Here is a tiny trained network, its code and every weight. The questions are about switching its units off for an input and a target symbol, where a switched-off unit gives its printed mean instead of its output.

import numpy as np


def w(rows, s, z=0):
    codes = np.array(rows[::2]) - 128.0
    scale = np.full(codes.shape[1], s)
    scale[-1] = z or s
    return codes * scale


def norm(h):
    return h / np.sqrt((h * h).mean(-1, keepdims=True) + 1e-5)


def f(y):
    return y / 2 * (1 + np.tanh(0.7978845608 * (y + 0.044715 * y**3)))


def softmax(a):
    e = np.exp(a - a.max(-1, keepdims=True))
    return e / e.sum(-1, keepdims=True)


def log_softmax(a):
    a = a - a.max(-1, keepdims=True)
    return a - np.log(np.exp(a).sum(-1, keepdims=True))


def net(x, mask):
    ids = ['αβεθξπστ'.index(c) for c in x.split()]
    T = len(ids)
    res = E[ids] + P[:T]
    u = 0
    for l in range(2):
        q, k, v = (norm(res) @ M[l].T for M in (Q, K, V))
        z = softmax(np.where(np.tri(T) > 0, q @ k.T / 4**0.5, -1e9)) @ v
        res = res + np.where(mask[u], z, O[l][:, -1]) @ O[l][:, :-1]
        u += 1
        y = f(norm(res) @ A[l][:, :-1].T + A[l][:, -1])
        res = res + np.where(mask[u : u + 12], y, B[l][:, -1]) @ B[l][:, :-1]
        u += 12
    return log_softmax(norm(res)[-1] @ U[:, :-1].T + U[:, -1])


Q, K, V, O, A, B = {}, {}, {}, {}, {}, {}
E = w([
[112,77,135,107,153,170,136,95,141],'α',
[170,111,96,193,89,169,142,141,119],'β',
[72,167,82,108,152,153,113,129,26],'ε',
[107,90,134,218,104,128,157,152,171],'θ',
[135,128,144,106,172,109,169,116,132],'ξ',
[103,177,151,221,143,129,122,140,175],'π',
[2,144,75,116,122,114,145,144,87],'σ',
[129,157,123,104,150,99,177,125,139],'τ',
],0.0066)
P = w([
[178,131,79,137,203,253,203,160,157],'0',
[162,106,89,150,147,126,197,30,136],'1',
[161,112,89,125,176,85,100,127,163],'2',
[175,100,140,115,44,57,75,44,129],'3',
[200,132,167,68,77,131,42,212,155],'4',
[169,148,208,106,11,130,114,143,111],'5',
[151,165,178,96,103,142,174,237,151],'6',
],0.0035)
Q[0] = w([
[93,162,179,135,69,202,208,156,37],'L0H1',
[32,129,66,65,214,110,142,55,32],'L0H1',
[154,122,90,255,168,169,219,112,191],'L0H1',
[124,125,152,159,58,73,109,29,117],'L0H1',
],0.0077)
K[0] = w([
[139,116,192,92,24,149,54,132,116],'L0H1',
[147,77,120,137,143,255,150,87,120],'L0H1',
[103,207,192,106,87,138,205,200,121],'L0H1',
[111,156,141,158,87,88,181,10,87],'L0H1',
],0.0094)
V[0] = w([
[202,26,41,127,75,155,168,152,76],'L0H1',
[85,3,247,152,211,150,131,135,134],'L0H1',
[192,109,166,147,198,169,66,60,50],'L0H1',
[254,172,119,166,190,81,152,144,127],'L0H1',
],0.0041)
O[0] = w([
[187,105,145,129,111,96,131,254,124,161],'L0H1',
[136,202,101,128,53,122,159,108,164,142],'L0H1',
[94,152,132,63,116,159,180,170,134,128],'L0H1',
[102,123,193,150,84,158,151,133,63,252],'L0H1',
],0.0078,0.0031)
A[0] = w([
[112,135,132,4,173,148,177,128,149,183],'L0N1',
[70,158,147,187,142,158,72,67,76,127],'L0N2',
[139,85,153,132,68,107,164,122,89,147],'L0N3',
[11,209,20,163,37,169,70,124,125,56],'L0N4',
[148,141,114,20,172,121,110,46,144,181],'L0N5',
[186,144,99,122,149,195,120,105,17,203],'L0N6',
[62,205,50,16,87,153,154,93,96,107],'L0N7',
[254,164,146,168,63,164,116,148,117,62],'L0N8',
[207,147,111,133,173,102,118,94,222,231],'L0N9',
[188,100,125,136,183,145,117,46,111,250],'L0N10',
[144,135,80,198,146,151,28,161,75,61],'L0N11',
[165,75,163,60,161,101,117,179,126,225],'L0N12',
],0.0053,0.0014)
B[0] = w([
[150,106,87,168,60,72,107,37,68,230],'L0N1',
[154,55,81,151,144,108,111,149,109,192],'L0N2',
[80,168,106,86,167,161,109,171,164,252],'L0N3',
[88,67,161,105,253,142,199,148,132,186],'L0N4',
[173,159,108,139,157,103,116,149,83,140],'L0N5',
[102,151,213,174,150,70,103,116,176,218],'L0N6',
[207,99,112,177,135,102,61,192,111,229],'L0N7',
[113,84,122,110,147,77,181,117,187,224],'L0N8',
[175,146,123,53,151,120,125,103,174,146],'L0N9',
[141,149,199,116,205,94,94,186,107,185],'L0N10',
[116,105,166,154,61,77,198,137,81,142],'L0N11',
[141,129,117,96,182,159,169,32,117,221],'L0N12',
],0.0053,0.0027)
Q[1] = w([
[58,96,130,217,236,118,98,153,63],'L1H1',
[172,56,74,58,206,16,136,254,66],'L1H1',
[208,93,209,80,134,68,157,101,221],'L1H1',
[142,186,183,163,134,156,117,3,178],'L1H1',
],0.0049)
K[1] = w([
[71,27,121,138,126,156,112,187,105],'L1H1',
[196,16,189,98,108,154,101,144,150],'L1H1',
[157,176,167,103,160,83,87,144,138],'L1H1',
[107,255,74,163,147,118,99,166,99],'L1H1',
],0.007)
V[1] = w([
[109,203,61,120,131,255,97,74,95],'L1H1',
[229,78,177,76,126,233,109,28,139],'L1H1',
[172,115,141,61,141,72,144,84,54],'L1H1',
[216,123,158,197,142,99,238,92,126],'L1H1',
],0.0027)
O[1] = w([
[186,66,184,133,162,71,149,203,188,45],'L1H1',
[155,227,189,152,234,161,167,220,107,112],'L1H1',
[74,198,110,129,149,127,213,173,163,153],'L1H1',
[47,208,126,92,88,174,2,192,78,252],'L1H1',
],0.0032,0.0033)
A[1] = w([
[195,109,158,127,229,60,116,49,221,83],'L1N1',
[46,98,158,199,194,125,87,131,42,104],'L1N2',
[187,161,193,110,84,69,173,147,119,141],'L1N3',
[38,56,136,96,171,107,178,116,107,82],'L1N4',
[153,50,127,239,97,122,182,186,113,68],'L1N5',
[35,114,177,126,183,158,113,3,198,81],'L1N6',
[88,94,178,81,227,183,154,140,95,67],'L1N7',
[73,210,118,52,50,173,143,82,46,42],'L1N8',
[202,58,119,210,128,87,137,120,217,68],'L1N9',
[97,160,108,98,113,140,152,122,239,63],'L1N10',
[123,140,160,40,147,213,211,133,166,6],'L1N11',
[162,171,105,57,173,135,98,31,92,112],'L1N12',
],0.0052,0.002)
B[1] = w([
[1,118,117,105,24,155,103,233,64,158],'L1N1',
[182,150,185,173,65,119,97,92,160,254],'L1N2',
[111,114,87,134,149,199,85,82,161,175],'L1N3',
[104,156,54,129,119,184,94,51,174,173],'L1N4',
[166,128,116,66,215,60,90,136,109,170],'L1N5',
[141,235,201,87,185,200,203,205,121,173],'L1N6',
[142,176,35,113,129,158,113,55,198,196],'L1N7',
[90,111,111,108,64,183,96,183,71,214],'L1N8',
[170,208,82,75,60,228,114,84,60,131],'L1N9',
[128,100,198,196,84,56,188,100,184,129],'L1N10',
[79,65,78,195,131,31,36,105,105,154],'L1N11',
[166,60,164,188,136,101,197,136,164,169],'L1N12',
],0.0048,0.0047)
U = w([
[249,154,69,88,42,112,161,106,194,55],'α',
[87,76,2,135,177,127,68,43,149,139],'β',
[145,52,140,117,160,143,251,54,55,147],'ε',
[40,91,173,167,103,56,193,141,219,106],'θ',
[64,149,115,96,68,181,85,174,45,138],'ξ',
[194,92,193,213,125,65,52,96,86,131],'π',
[161,117,125,70,250,100,143,238,116,252],'σ',
[130,220,172,127,193,221,133,94,191,99],'τ',
],0.0074,0.002)

Each question gives the input, a string of symbols that net reads in full, and the target symbol t.
The units are the heads (4 rows each of Q, K, V and O) and the neurons (one row each of A and B). Each row of codes is followed by its name. A weight is (code - 128) times the scale printed after its matrix; where a second scale follows, it is the last column's (O, A, B and U).
mask holds one flag per unit, layer by layer, with each layer's heads first. A switched-off unit (its flag False) gives its mean, the last column of its rows in O or B, instead of its output. The means were averaged over made-up inputs and are rounded, as every weight is.
A unit's drop is (log p(t) with every unit on - log p(t) with that unit switched off) / (log p(t) with every unit on - log p(t) with every unit switched off).
The circuit of an input: a set's keep is (log p(t) with only the set's units on - log p(t) with every unit switched off) / (log p(t) with every unit on - log p(t) with every unit switched off). Starting from the 12 units with the biggest drops (on a tie, the unit counted first), units are removed one at a time, each time the one whose removal leaves the highest keep (on an exact tie, the one counted first), for as long as the keep stays at least 0.8.
units of the circuit, in order: the units of the circuit, biggest drop first
top k neurons: the k neurons with the biggest drops, biggest first
k most important neurons of layer l: the k neurons of layer l with the biggest drops, biggest first
drop when u is switched off: that unit's drop, to one decimal
input ξ ξ α σ ε, target σ: units of the circuit, in order => L0H1; L0N7; L0N4
input σ θ θ, target ξ: units of the circuit, in order => L1N1; L0H1; L1N9
input τ ξ σ ξ ξ, target σ: 2 most important neurons of layer 1 => L1N1; L1N12
input ξ π τ β τ π α, target τ: units of the circuit, in order => L0H1; L1N6; L1N7
input ξ β ξ τ α τ τ, target α: units of the circuit, in order => L0H1; L0N1
input ξ τ τ α ξ θ, target θ: 2 most important neurons of layer 0 => L0N7; L0N8
input π π β, target τ: units of the circuit, in order => L0H1; L0N4; L1N6
input β ξ ε ξ ξ, target ε: units of the circuit, in order => L0N12; L1N12
input σ τ ε ξ σ ξ τ, target σ: top neuron => L1N1
input ε τ ε σ τ, target ε: units of the circuit, in order => L0H1; L1N12; L0N12
input β θ τ τ τ, target τ: units of the circuit, in order => L0H1; L0N7; L1N6; L1N7
input θ ξ ξ β ξ α, target β: units of the circuit, in order => L0H1; L1N11; L0N12; L1N7
input θ ξ π α ε, target σ: units of the circuit, in order => L0H1; L0N4
input α α ξ, target α: units of the circuit, in order => L0H1
input ε α σ π, target ξ: 2 most important neurons of layer 1 => L1N1; L1N9
input τ ξ σ ε α ξ, target ε: units of the circuit, in order => L0H1; L1N12; L0N12
input α θ ξ ξ π, target τ: units of the circuit, in order => L0H1; L1N6
input τ α ξ, target τ: top 2 neurons => L1N7; L1N6
input β α ξ, target β: 2 most important neurons of layer 1 => L1N11; L1N7
input θ ξ ξ, target θ: top neuron => L1N10
input τ τ α ξ π ξ α, target π: drop when L0N5 is switched off => 0.1
input θ ε σ τ τ, target σ: drop when L1N1 is switched off => 0.3
input ξ ξ β τ ξ τ θ, target π: drop when L1N2 is switched off => 0.1
input α θ β τ π, target π: drop when L0H1 is switched off => 2.2
input ε ξ α, target ε: 2 most important neurons of layer 0 => L0N1; L0N12
